Where the symbols take the points:
z81: u>z176, z>z131, x>z250, n>z159
z402: u>z960, z>z92, x>z395, n>z428
z129: u>z517, z>z461, x>z960, n>z27
z960: u>z92, z>z984, x>z182, n>z511
z859: u>z425, z>z390, x>z309, n>z222
z44: u>z449, z>z428, x>z563, n>z395
z227: u>z231, z>z547, x>z243, n>z891
z136: u>z593, z>z726, x>z233, n>z972
z711: u>z893, z>z525, x>z593, n>z859
z245: u>z563, z>z161, x>z453, n>z238
z465: u>z159, z>z453, x>z390, n>z213
z233: u>z134, z>z811, x>z231, n>z698
z984: u>z20, z>z243, x>z206, n>z517
z222: u>z655, z>z78, x>z22, n>z893
z78: u>z465, z>z159, x>z425, n>z250
z425: u>z390, z>z442, x>z711, n>z655
z594: u>z868, z>z519, x>z129, n>z20
z891: u>z144, z>z233, x>z356, n>z493
z161: u>z528, z>z402, x>z224, n>z44
z22: u>z859, z>z425, x>z972, n>z726
z687: u>z445, z>z245, x>z465, n>z176
z224: u>z437, z>z395, x>z131, n>z563
z302: u>z224, z>z437, x>z176, n>z245
z959: u>z206, z>z27, x>z449, n>z960
z563: u>z161, z>z528, x>z302, n>z989
z243: u>z128, z>z493, x>z594, n>z356
z206: u>z27, z>z594, x>z428, n>z92
z182: u>z959, z>z206, x>z44, n>z402
z131: u>z238, z>z989, x>z687, n>z302
z445: u>z245, z>z563, x>z159, n>z131
z390: u>z442, z>z81, x>z893, n>z78
z972: u>z309, z>z711, x>z698, n>z811
z893: u>z525, z>z250, x>z726, n>z425
z519: u>z891, z>z144, x>z461, n>z128
z461: u>z356, z>z227, x>z984, n>z868
z868: u>z519, z>z891, x>z517, n>z243
z231: u>z547, z>z163, x>z128, n>z144
z163: u>z972, z>z309, x>z494, n>z134
z593: u>z726, z>z222, x>z134, n>z309
z811: u>z22, z>z859, x>z163, n>z593
z528: u>z402, z>z960, x>z437, n>z449
z159: u>z453, z>z302, x>z442, n>z687
z547: u>z163, z>z972, x>z493, n>z233
z517: u>z461, z>z356, x>z92, n>z594
z250: u>z213, z>z687, x>z655, n>z442
z525: u>z250, z>z213, x>z222, n>z390
z428: u>z511, z>z129, x>z528, n>z959
z92: u>z984, z>z20, x>z959, n>z129
z20: u>z243, z>z128, x>z27, n>z461
z453: u>z302, z>z224, x>z81, n>z445
z449: u>z428, z>z511, x>z161, n>z182
z356: u>z227, z>z231, x>z20, n>z519
z494: u>z698, z>z136, x>z891, n>z547
z437: u>z395, z>z182, x>z238, n>z161
z213: u>z687, z>z445, x>z78, n>z81
z309: u>z711, z>z893, x>z136, n>z22
z134: u>z811, z>z22, x>z547, n>z136
z442: u>z81, z>z176, x>z525, n>z465
z726: u>z222, z>z655, x>z811, n>z711
z493: u>z494, z>z698, x>z519, n>z231
z238: u>z989, z>z44, x>z445, n>z224
z655: u>z78, z>z465, x>z859, n>z525
z989: u>z44, z>z449, x>z245, n>z437
z176: u>z131, z>z238, x>z213, n>z453
z27: u>z594, z>z868, x>z511, n>z984
z395: u>z182, z>z959, x>z989, n>z528
z698: u>z136, z>z593, x>z144, n>z163
z144: u>z233, z>z134, x>z227, n>z494
z511: u>z129, z>z517, x>z402, n>z206
z128: u>z493, z>z494, x>z868, n>z227

The rows follow the links: the fewer symbols apart two points are, the more alike their rows tend to be.

Point, then a row for it; each showing differs a little:
z859 -> [ -46, -167,  -65,   28,  -44,    4, -106,   69,   87,   67, -114,  119,  215,  132,   40,  -33,   72,   42,   94, -192,   -5,  -12,  -89,   50,  -80, -315, -121, -100,  173,    0,   26,  170,  -57,  -27,   99,  117,   27,  -14,  110, -141,  -16, -225,  -98,   82, -144]
z238 -> [  -5,   14,  225,   61,  196,   91,   20, -115,  -19,   95,  150, -121, -143,  -80,  -65,  115,  116,   -8, -232,  -99,    5,  -71,  249,   -7,  -64,  136,  -35,   97,    2,    6,    6,   -9,   77,   60, -197,  -20,  104,   18,    5,  116, -153,  202,  -56,   -3,  100]
z78 -> [ -28, -153,   40,   59,  152,  137,   46,  -15,  133,  264,  -67,   44,   41,  106,  133,  -35,  145, -114,  -40,  -60,   -9,   97,   -5,   47, -133, -196,  -72,  -29,  216,    8,  -15,  227,  -68, -117,  126,  -67,   10,  -97,   27, -163,  -75, -114,   48,   33, -206]
z309 -> [ -60, -103, -114,  -20, -135,  -59, -153,  108,    5,  -53, -113,   86,  270,  120,  -38,   11,   26,  131,  149, -237,  -19,  -86,  -96,   65,  -28, -218, -121, -141,   78,  -38,   20,  113,   33,   30,   39,  148,   41,   56,  117,  -89,  -29, -198, -146,  130,  -59]
z92 -> [ 100,    1,  -24,   65,  -82,  -51,   13,   -7,   46, -151,   48,  127, -151, -132,   52,  -79, -128,  -58,   73,  271,   11,  126,  -60, -142,   54,  -74,  116,  128,  -52,  133,   70, -209, -200,   28,   46,  111,  -72,  -76,  -63,   63,  254,   -5,  110, -194,   65]
z959 -> [  92,  -48,   67,  102,  -54,  -45,  -75,  -15,   48, -166,  116,  140, -153, -174,    3,  -16,  -96,   -2,    6,  150,    6,   47,   50, -157,   42, -119,   67,  158,  -33,  158,   96, -234, -179,  121,  -59,  229,  -15,  -30,  -21,  126,  205,   34,    7, -185,  146]
z213 -> [ -23,  -69,  117,   45,  233,  158,  113,  -73,   98,  305,   -6,  -58,  -48,   72,  106,   11,  182, -142, -157,  -34,  -13,   70,   66,   59, -119,  -47,  -43,    6,  172,  -17,  -35,  213,    8, -128,   65, -164,   20,  -90,  -16, -106, -147,   23,   74,   21, -166]
z891 -> [ -28,  205, -174, -160, -129,  -88,   93,   52, -157, -122,  -70, -106,   61,   78,  -39,  -39, -120,   17,  106,  105,    7,  -22, -153,   86,  137,  295,   69, -126, -187, -124,  -87,  -59,  149,  -58,   52, -195,  -91,   77,  -68,   -1,   -4,   41,   81,   85,   15]
z525 -> [ -29, -164,    7,   45,  104,  101,    2,   18,  132,  220,  -92,   77,  100,  119,  125,  -37,  127,  -69,    3,  -88,  -16,   75,  -40,   39, -114, -252,  -84,  -42,  216,   21,  -10,  230,  -73,  -97,  132,    1,   13,  -80,   55, -166,  -47, -165,    8,   31, -201]
z159 -> [ -29,  -40,  146,   43,  247,  164,  118, -103,   57,  296,   23,  -89,  -83,   44,   69,   36,  175, -134, -184,  -32,  -18,   42,  112,   44, -119,   23,  -39,   19,  136,  -18,  -40,  193,   32,  -98,   28, -181,   38,  -85,  -23,  -70, -177,   76,   55,   28, -121]
z698 -> [ -71,   85, -163, -136, -179, -116,  -89,  109, -120, -152,  -97,  -53,  225,  101, -116,   20,  -64,  160,  144, -175,    0, -136,  -99,  102,   80,   98,  -50, -167, -113, -133,  -37,   18,  173,   30,  -17,  -10,    2,  133,   55,  -22,  -65,  -63, -116,  174,   20]
z129 -> [ 105,   11,  -46,   42,  -74,  -48,   33,   -1,   38, -142,   37,  107, -148, -116,   72,  -99, -140,  -75,   91,  292,   -5,  132,  -73, -125,   66,  -56,  131,  122,  -57,  120,   44, -195, -197,    8,   75,   73, -106,  -75,  -84,   45,  255,  -16,  128, -181,   52]
z144 -> [ -53,  167, -183, -159, -158, -103,   16,   79, -165, -136,  -86, -114,  141,   99,  -94,   -7, -102,   88,  126,  -18,    3,  -95, -132,  115,  118,  253,   16, -156, -171, -139,  -75,  -17,  187,  -19,    8, -142,  -46,  110,  -18,  -12,  -36,    9,  -11,  133,   26]
z163 -> [ -73,   56, -148, -115, -189, -115, -108,   99, -109, -144, -108,  -32,  241,  118, -107,   29,  -45,  166,  144, -190,   -7, -150,  -96,   98,   71,   56,  -68, -162,  -81, -116,  -30,   29,  174,   47,  -19,   20,   16,  124,   78,  -25,  -71,  -87, -122,  173,   22]
z493 -> [ -38,  193, -177, -173, -148,  -97,   58,   59, -162, -122,  -82, -115,   91,   86,  -63,  -19, -119,   43,  109,   56,   -1,  -48, -141,   94,  127,  279,   47, -127, -184, -138,  -83,  -34,  160,  -39,   41, -192,  -74,   85,  -43,    1,  -27,   25,   42,  100,   19]
z206 -> [ 102,  -10,    9,   65,  -83,  -45,   -5,   -5,   57, -149,   66,  122, -154, -154,   46,  -73, -122,  -40,   64,  250,   14,  110,  -38, -149,   50,  -91,  109,  137,  -42,  142,   72, -215, -201,   47,   21,  150,  -63,  -67,  -53,   76,  255,   -7,   86, -191,   86]
z20 -> [  63,  107, -128,  -54,  -96,  -60,  125,   20,  -19,  -97,  -42,   21, -114,  -48,   79, -115, -152, -104,  104,  322,   -3,  145, -161,  -54,  110,  122,  147,   30, -120,   35,  -31, -132,  -86,  -63,  129, -105, -135,  -40, -116,  -13,  186,    2,  184, -112,   -8]
z547 -> [ -63,  123, -175, -149, -178, -116,  -41,  103, -156, -147,  -95,  -89,  195,  113, -109,   13,  -81,  131,  130,  -97,   -3, -128, -121,  119,   97,  186,  -22, -160, -147, -141,  -52,   -6,  195,   17,   -6,  -79,  -17,  134,   35,  -21,  -73,  -21,  -54,  166,   36]
z726 -> [ -58, -146,  -80,   13,  -89,  -32, -140,   89,   42,    6, -116,  108,  238,  126,   10,  -10,   46,   96,  126, -221,  -10,  -48,  -95,   56,  -47, -276, -112, -123,  129,  -19,   33,  140,  -10,    7,   64,  149,   32,   22,  122, -121,  -17, -226, -121,  111,  -98]
z711 -> [ -51, -157,  -69,   22,  -64,  -11, -114,   87,   71,   33, -121,  114,  235,  123,   31,  -11,   46,   71,  118, -212,   -7,  -30,  -87,   47,  -81, -289, -122, -114,  150,    1,   21,  169,  -24,  -11,   91,  132,   27,    3,  118, -130,  -20, -227, -107,   96, -118]
z593 -> [ -58,  -92, -119,  -40, -147,  -75, -160,  110,  -17,  -76, -110,   66,  268,  118,  -59,   13,    5,  159,  143, -250,   -5, -113,  -95,   71,    3, -177, -123, -149,   47,  -57,   20,   93,   56,   43,   27,  124,   40,   81,  115,  -77,  -32, -189, -162,  141,  -41]
z445 -> [ -28,   -1,  196,   45,  240,  137,   78, -110,   12,  221,   97, -136, -128,  -25,   -3,   83,  161,  -80, -237,  -63,   -9,  -11,  208,   31,  -90,  137,  -39,   57,   67,  -32,  -31,  108,   86,  -34, -105, -141,   70,  -27,  -21,   33, -195,  176,    7,   21,  -16]
z245 -> [ -22,   21,  222,   54,  217,  109,   29, -131,  -15,  127,  145, -128, -144,  -63,  -59,  116,  122,  -25, -241, -101,   -2,  -56,  252,   -1,  -71,  142,  -36,   95,   16,  -15,    2,   18,   88,   36, -180,  -57,  104,    3,  -10,   94, -172,  213,  -56,   -3,   77]

Each walk starts at a row. The symbols on each line, taken left to right, move it on to the next point.
Each answer is a row, close to the row of the point it stands for.
start [ -74,  -33, -128,  -62, -174,  -95, -149,  119,  -57, -112, -118,   27,  280,  119,  -76,   24,  -24,  172,  143, -250,    0, -137,  -92,   86,   25,  -92, -101, -161,    9,  -76,    0,   64,  110,   47,   -5,  101,   38,  106,  101,  -52,  -52, -149, -151,  164,   -7]
x n x [ -62,  152, -169, -166, -169, -112,  -18,   85, -167, -148,  -86, -108,  172,  102,  -99,    3, -103,  109,  125,  -71,    3, -105, -126,  115,  108,  213,  -14, -159, -162, -141,  -66,   -6,  196,    2,   -1, -104,  -38,  120,    1,   -9,  -63,   -9,  -30,  151,   24]
u n z x [ -74,    2, -134,  -94, -176, -103, -142,  112,  -71, -117, -112,    3,  268,  115, -101,   29,  -41,  180,  145, -239,   -2, -136,  -90,   96,   35,  -35,  -93, -159,  -36,  -90,   -5,   57,  136,   53,   -2,   72,   34,  111,  103,  -39,  -45, -139, -146,  172,    4]
start [ -27, -135,   53,   53,  179,  147,   71,  -30,  121,  285,  -56,   28,   22,   97,  126,  -33,  165, -130,  -76,  -53,  -15,   99,    0,   41, -134, -161,  -56,  -21,  200,    8,  -32,  242,  -54, -124,  131, -101,   16,  -94,   19, -142,  -92,  -78,   40,   24, -203]
x u u [ -32,  -91,   93,   53,  216,  154,  108,  -59,  102,  311,  -26,  -16,  -36,   84,  114,  -16,  169, -142, -127,  -32,  -17,   93,   44,   45, -128,  -91,  -43,   -5,  187,  -12,  -39,  234,  -26, -129,   89, -140,   16, -101,    6, -129, -132,  -15,   55,   22, -181]
u z [ -23,   17,  216,   44,  219,  121,   57, -128,   -9,  173,  132, -129, -150,  -58,  -44,   94,  142,  -40, -244,  -90,    6,  -53,  233,   20,  -80,  150,  -41,   73,   26,  -19,  -14,   53,   88,   14, -146,  -90,   94,   -6,  -17,   81, -180,  212,  -31,    7,   46]
start [  43,  -39,  177,  113,   32,   -4, -102,  -66,    5, -113,  162,   15, -156, -184,  -85,   85,   11,   66, -122,  -33,    6,  -62,  204, -122,    0,  -16,    0,  159,  -24,   96,   84, -172,  -57,  147, -210,  204,   86,   14,   24,  175,   34,  142,  -97, -107,  193]
n u n [  92,  -47,   82,  106,  -38,  -38,  -80,  -27,   54, -169,  128,  113, -156, -184,   -5,    4,  -75,   18,  -23,  111,   15,   27,   77, -157,   17, -111,   61,  170,  -30,  149,  105, -227, -170,  130,  -90,  233,    4,  -24,  -20,  134,  178,   41,  -20, -181,  162]
z z u [  17,  194, -171, -129, -108,  -63,  130,   35, -103,  -84,  -58,  -55,  -45,   23,   21,  -79, -151,  -61,  107,  253,   -1,   70, -170,   32,  127,  246,  131,  -52, -170,  -60,  -68,  -72,   47,  -79,  111, -200, -135,    8, -103,  -10,   96,   28,  156,  -18,    5]
start [  33,  -39,  192,  107,   58,    5,  -89,  -69,    3,  -92,  181,  -10, -142, -174,  -99,   92,   11,   60, -137,  -59,    9,  -85,  228, -105,  -20,    4,  -14,  158,  -29,   75,   83, -160,  -26,  150, -221,  194,  101,   25,   10,  182,   -2,  163, -101,  -91,  190]
n u u z [  92,   46,  -58,   21,  -90,  -59,   66,    5,   33, -121,   15,   94, -145, -118,   72, -103, -140,  -78,   89,  312,    9,  146,  -99, -122,   74,  -25,  133,  108,  -69,  116,   29, -187, -189,   -4,   86,   42, -107,  -77,  -82,   30,  242,  -18,  153, -177,   36]
z n u [   5,  202, -181, -142, -120,  -79,  121,   42, -125,  -89,  -73,  -86,   13,   49,  -12,  -54, -125,  -22,  110,  182,    4,   25, -161,   60,  123,  280,  102,  -86, -176, -100,  -84,  -68,  100,  -70,   91, -214, -113,   46,  -95,  -15,   46,   35,  116,   30,    5]
start [ -74,   34, -145, -105, -182, -111, -117,  123, -103, -131, -110,  -16,  256,  111, -106,   24,  -48,  162,  144, -214,   -8, -145,  -94,  104,   59,    8,  -81, -166,  -51, -113,  -18,   38,  146,   51,  -14,   50,   25,  136,   85,  -31,  -58, -105, -149,  172,    2]
u n z x [ -54, -135, -103,   -8,  -96,  -46, -146,  108,   35,  -18, -116,   89,  261,  127,   -9,   -1,   29,  120,  135, -237,   -4,  -75,  -92,   60,  -35, -254, -113, -126,  107,  -26,   16,  122,    9,   22,   51,  145,   43,   49,  123, -106,  -16, -210, -139,  116,  -82]
x u z [ -26, -189,  -33,   45,   13,   51,  -67,   58,  119,  137, -118,  113,  163,  128,   89,  -35,   89,   -2,   60, -149,  -13,   36,  -81,   34, -101, -311,  -98,  -87,  193,   19,   19,  199,  -76,  -59,  132,   69,   20,  -40,   84, -146,  -13, -220,  -50,   63, -173]
start [  50,  154, -148, -105,  -98,  -47,  135,   26,  -58, -100,  -47,  -19,  -72,   -6,   58,  -97, -156,  -87,  110,  312,    6,  111, -172,   -5,  121,  198,  148,  -10, -150,  -16,  -50, -109,  -22,  -76,  131, -173, -143,  -23, -119,  -22,  134,   22,  176,  -66,   -1]
u x n u [  10,  198, -181, -130, -121,  -74,  130,   34, -119,  -90,  -65,  -84,  -15,   38,   10,  -78, -141,  -43,  106,  220,    6,   52, -164,   48,  129,  266,  109,  -64, -183,  -86,  -69,  -74,   72,  -80,   96, -213, -119,   21, -104,  -14,   63,   36,  147,   16,   -8]
n z x z [ -67,  106, -162, -132, -171, -121,  -68,   91, -145, -146, -101,  -73,  207,  108, -104,   14,  -78,  153,  137, -136,   -3, -141, -115,  109,   88,  148,  -40, -168, -128, -136,  -48,    4,  191,   24,  -17,  -58,    3,  129,   38,   -8,  -65,  -44,  -83,  168,   34]
start [ -29,  -11,  170,   42,  278,  170,  110, -113,   41,  277,   67, -121, -117,   13,   34,   53,  174, -105, -220,  -64,  -10,   16,  164,   43, -106,   96,  -35,   32,   90,  -41,  -49,  162,   66,  -76,  -43, -173,   60,  -52,  -22,  -17, -192,  125,   30,   24,  -69]
x u n n [ -23,    7,  175,   44,  256,  155,   98, -110,   30,  259,   79, -130, -123,    2,   14,   72,  162,  -99, -238,  -64,    0,    3,  186,   48,  -99,  120,  -33,   45,   88,  -31,  -42,  141,   74,  -52,  -69, -155,   79,  -44,  -21,   -3, -195,  156,   32,   17,  -41]
n u u z [  54,  -38,  161,  111,   16,  -18, -110,  -53,   19, -133,  167,   40, -152, -196,  -82,   64,  -11,   62, -108,    4,   12,  -50,  180, -119,   -8,  -50,    8,  156,  -28,  116,   90, -192,  -87,  150, -190,  228,   79,   19,    1,  174,   59,  117,  -93, -116,  184]
start [ -48,  190, -186, -170, -158, -109,   41,   67, -169, -126,  -85, -104,  114,   91,  -71,   -7, -108,   70,  119,   20,   11,  -81, -132,  103,  121,  267,   36, -137, -188, -142,  -82,  -31,  187,  -30,   24, -159,  -62,  113,  -33,   -7,  -40,   11,   25,  124,   16]
z u n [ -74,  -60, -122,  -49, -165,  -90, -163,  117,  -31,  -97, -112,   43,  275,  127,  -66,   17,  -14,  159,  150, -244,   -4, -134,  -99,   70,    5, -136, -117, -156,   21,  -73,    9,   80,   83,   38,    2,  125,   30,   90,  109,  -55,  -45, -168, -157,  158,  -21]
u u n [ -35, -171,  -55,   45,  -10,   27,  -89,   63,  107,   98, -114,  111,  194,  122,   69,  -31,   81,   11,   82, -176,   -5,   18,  -88,   44,  -92, -313, -119,  -87,  192,   14,   19,  193,  -65,  -37,  110,  103,   28,  -30,   99, -150,  -13, -226,  -67,   59, -156]
